Below are the code and all the weights of a small trained network. Each question names an input and a class and asks about switching units off, where a switched-off unit gives its printed mean instead of its output.

import numpy as np


def w(rows, s, z=0):
    codes = np.array(rows[::2]) - 128.0
    scale = np.full(codes.shape[1], s)
    scale[-1] = z or s
    return codes * scale


def norm(h):
    return h / np.sqrt((h * h).mean(-1, keepdims=True) + 1e-5)


def f(y):
    return y / 2 * (1 + np.tanh(0.7978845608 * (y + 0.044715 * y**3)))


def log_softmax(a):
    a = a - a.max(-1, keepdims=True)
    return a - np.log(np.exp(a).sum(-1, keepdims=True))


def net(x, mask):
    res = np.array(x, float).reshape(1, 3) / 4 @ E
    u = 0
    for l in range(2):
        y = f(norm(res) @ A[l][:, :-1].T + A[l][:, -1])
        res = res + np.where(mask[u : u + 6], y, B[l][:, -1]) @ B[l][:, :-1]
        u += 6
    return log_softmax(norm(res)[-1] @ U[:, :-1].T + U[:, -1])


A, B = {}, {}
E = w([
[143,79,106,88,191,12,38,152,129,132,80],'x0',
[133,88,172,71,77,164,143,102,51,61,2],'x1',
[161,45,169,29,122,223,74,94,180,146,198],'x2',
],0.0037)
A[0] = w([
[69,97,127,255,135,36,94,182,100,156,101,253],'L0N0',
[60,164,140,86,107,219,207,131,111,177,170,193],'L0N1',
[187,62,193,64,84,66,121,78,147,105,2,226],'L0N2',
[86,19,191,83,103,143,182,147,229,183,137,225],'L0N3',
[154,125,84,197,154,112,81,188,226,156,198,137],'L0N4',
[91,190,126,191,61,100,161,149,91,133,58,75],'L0N5',
],0.0029,0.0012)
B[0] = w([
[102,136,104,37,130,161,162,143,118,71,201,233],'L0N0',
[206,77,95,216,179,148,32,137,84,115,92,203],'L0N1',
[71,175,162,171,93,186,74,213,145,170,212,251],'L0N2',
[75,215,136,131,147,134,122,183,91,126,128,199],'L0N3',
[103,197,251,150,10,183,12,253,178,127,147,210],'L0N4',
[152,127,80,57,217,127,190,149,82,78,150,182],'L0N5',
],0.004,0.0027)
A[1] = w([
[208,132,126,127,116,199,130,158,71,43,157,253],'L1N0',
[177,43,183,39,129,182,99,46,223,124,179,126],'L1N1',
[83,99,208,63,70,134,173,106,67,141,2,113],'L1N2',
[100,78,187,82,76,141,148,100,91,120,44,59],'L1N3',
[124,77,130,73,167,40,27,156,131,116,114,101],'L1N4',
[135,151,149,168,100,214,240,34,171,158,159,108],'L1N5',
],0.0048,0.0032)
B[1] = w([
[102,79,159,56,104,164,77,107,123,124,118,255],'L1N0',
[84,199,51,136,159,21,247,169,74,53,101,211],'L1N1',
[151,173,107,182,146,71,116,167,246,204,238,189],'L1N2',
[126,205,132,194,136,128,76,172,177,147,207,155],'L1N3',
[209,75,139,201,112,218,157,3,109,173,72,199],'L1N4',
[221,70,100,191,185,31,111,51,126,193,29,176],'L1N5',
],0.0066,0.0053)
U = w([
[131,227,146,212,71,109,36,234,247,207,240,134],'0',
[244,34,83,231,161,136,91,11,69,197,17,142],'1',
[54,211,6,64,204,28,239,190,31,8,116,142],'2',
[40,57,216,40,25,238,43,170,72,62,93,180],'3',
[23,32,235,97,127,86,218,146,237,162,56,7],'4',
[14,22,232,107,131,90,217,147,247,150,54,7],'5',
[24,19,245,105,125,79,223,145,232,155,68,7],'6',
[30,30,238,104,140,93,213,156,243,146,50,7],'7',
],0.012,0.011)

Each question gives the input, the list of numbers given to net, and the class t.
The units are the neurons (one row each of A and B). Each row of codes is followed by its name. A weight is (code - 128) times the scale printed after its matrix; where a second scale follows, it is the last column's (A, B and U).
mask holds one flag per neuron, layer by layer. A switched-off neuron (its flag False) gives its mean, the last column of its row in B, instead of its output. The means were averaged over made-up inputs and are rounded, as every weight is.
A unit's drop is (log p(t) with every unit on - log p(t) with that unit switched off) / (log p(t) with every unit on - log p(t) with every unit switched off).
The circuit of an input: a set's keep is (log p(t) with only the set's units on - log p(t) with every unit switched off) / (log p(t) with every unit on - log p(t) with every unit switched off). Starting from all 12 units, units are removed one at a time, each time the one whose removal leaves the highest keep (on an exact tie, the one counted first), for as long as the keep stays at least 0.8.
circuit, biggest first: the units of the circuit, biggest drop first
k most important neurons: the k neurons with the biggest drops, biggest first
k most important neurons of layer l: the k neurons of layer l with the biggest drops, biggest first
input [3,-1,-1], class 3: 2 most important neurons of layer 0	(L0N0, L0N4)
input [8,-2,7], class 1: circuit, biggest first	(L1N4)
input [8,2,8], class 1: 3 most important neurons	(L1N4, L0N0, L0N3)
input [-3,1,-3], class 3: 2 most important neurons of layer 1	(L1N1, L1N0)
input [-5,-2,5], class 1: 4 most important neurons	(L1N5, L0N0, L0N3, L0N5)
input [5,-3,6], class 2: 3 most important neurons	(L1N1, L0N1, L1N5)
input [3,-1,-2], class 3: 2 most important neurons	(L0N0, L1N5)
input [-1,0,3], class 3: 3 most important neurons of layer 0	(L0N3, L0N1, L0N0)
input [-3,4,5], class 2: 2 most important neurons of layer 1	(L1N1, L1N4)
input [-6,4,7], class 2: 2 most important neurons of layer 1	(L1N1, L1N4)
input [2,-4,5], class 2: 2 most important neurons of layer 1	(L1N1, L1N2)
input [-1,2,-3], class 3: circuit, biggest first	(L1N1, L1N5)
input [-6,8,-8], class 0: 3 most important neurons	(L1N2, L1N1, L1N3)
input [-4,8,-7], class 0: 2 most important neurons	(L1N2, L1N1)
input [5,-2,-3], class 1: circuit, biggest first	(L1N4)
input [-6,-1,-6], class 1: 2 most important neurons	(L1N5, L1N1)
input [0,0,1], class 3: 2 most important neurons	(L1N2, L1N1)
input [-3,-2,4], class 2: 3 most important neurons	(L1N1, L0N2, L1N4)
input [7,1,7], class 1: 2 most important neurons of layer 0	(L0N0, L0N3)
input [-1,8,3], class 0: most important neuron	(L1N2)
input [1,6,6], class 0: 3 most important neurons	(L1N2, L1N3, L0N0)
input [3,-1,2], class 3: 2 most important neurons of layer 1	(L1N5, L1N2)
